Each row has two labels, one from each of two sets.
-0.85, +0.55, -5.19, +1.22, +0.74, +2.60, +1.44, +1.10, +6.51, +0.32, +0.79, -6.09, +0.26, -1.63, -1.23, +0.19 : (20) + K
-4.37, +0.39, -2.67, +0.79, +0.89, -0.73, -0.47, +0.21, +7.42, +1.09, -1.35, -4.10, -0.96, -0.25, -0.36, -1.11 : (27) + L
+0.63, +0.71, -2.23, +1.19, +0.76, +1.77, +0.20, +1.39, +2.25, +0.26, +0.20, -7.77, -0.93, -2.98, -3.16, -0.58 : (31) + K
-0.99, +4.10, -3.37, +0.09, +0.36, +3.86, +0.84, +1.15, +7.98, +1.24, -4.16, -7.67, +3.08, -2.24, -1.07, -1.01 : (20) + L
+0.20, +0.50, -2.46, +0.22, -0.53, +0.68, +1.55, +1.80, +4.62, +0.96, -0.47, -5.91, -0.61, -0.18, -0.88, -1.32 : (20) + K
+0.73, -1.35, -2.43, +1.57, +0.20, -1.26, +1.72, +2.49, +3.50, +4.47, +2.55, -5.01, -0.83, -2.68, +0.62, -0.61 : (20) + K
-2.20, +0.94, -2.56, +0.66, +0.87, -0.97, +0.30, +0.26, +8.65, +3.20, -1.76, -7.35, -1.13, -0.07, -0.05, +0.13 : (27) + L
+0.66, +0.16, -4.21, -2.82, +1.32, -2.78, +4.13, +3.12, +8.50, +0.21, -1.04, -2.04, -3.95, -2.54, -0.14, -2.36 : (27) + X
-1.68, +2.43, -2.41, -1.76, +1.11, +0.17, +1.44, +0.12, +6.46, +1.03, -1.76, -4.71, -0.86, -0.32, -0.13, -0.55 : (27) + K
+0.18, +2.29, -3.41, +1.90, +0.92, +1.37, +2.79, +0.80, +3.97, +0.61, -2.65, -3.36, +0.34, -3.10, -0.13, -1.66 : (31) + X
-0.31, -1.27, -1.85, +1.06, -0.08, -2.92, +2.09, +0.43, +3.97, +2.65, -1.01, -0.50, -1.79, +0.05, -1.14, -0.82 : (27) + X
-0.16, +0.04, -0.14, +0.04, +0.00, -0.06, +1.90, +1.15, +1.18, +0.21, -0.42, -5.27, -0.35, -1.36, +0.18, -1.07 : (20) + K
-0.14, +3.27, -3.93, -0.65, +2.15, +3.20, +1.06, +1.54, +5.68, -0.33, -2.19, -4.84, +2.75, -3.27, -0.26, -1.30 : (31) + L
-0.75, +1.71, -0.43, -0.66, +1.50, -0.52, +0.11, -0.60, +2.23, +2.27, -1.78, -2.83, -1.39, -0.64, +1.04, -0.96 : (25) + K
+0.10, +0.77, -3.34, +0.56, +0.63, +1.46, +1.51, +1.94, +5.70, +0.94, -1.95, -5.96, +1.50, -1.17, +0.62, -1.18 : (20) + K
-0.78, +0.51, -3.17, +0.21, +0.72, +2.01, +0.89, +2.14, +5.23, -0.58, -1.51, -5.43, +0.60, -3.09, +1.19, -1.15 : (20) + K
+0.17, +4.24, -3.98, -0.94, +3.17, +3.20, +1.84, +1.88, +5.71, -1.31, -2.71, -2.89, +2.28, -2.87, -1.17, -1.06 : (20) + K
+0.29, +0.96, -2.11, -0.08, +0.56, +1.56, +0.81, +3.42, +5.34, -0.16, +0.08, -5.93, +0.91, -1.67, -0.57, +0.43 : (31) + K
-2.42, +1.67, -3.35, +3.21, +0.26, +0.01, +1.12, +0.55, +3.82, +2.11, -1.42, -1.85, -1.35, -2.33, -0.51, -0.21 : (20) + K
-0.22, +0.61, -1.72, +0.66, +0.67, +1.32, +0.67, -0.42, +2.81, -0.91, -0.27, -5.17, +1.55, -1.27, +0.13, +0.10 : (31) + X
-0.72, +3.32, -4.96, +1.02, +0.73, +2.35, +1.50, +0.49, +8.19, +2.62, -4.70, -7.69, +1.28, -1.24, -0.87, -1.55 : (31) + L
-0.03, +0.15, -2.13, -0.65, +1.72, +0.98, +1.24, +0.90, +6.40, +0.00, -0.24, -1.68, +0.71, -2.25, -0.46, -0.95 : (26) + K
+0.55, +0.77, -1.70, +0.56, +0.59, +0.30, -0.36, +0.37, +1.14, +1.12, +0.08, -3.16, -0.65, -1.86, +0.89, -0.46 : (20) + X
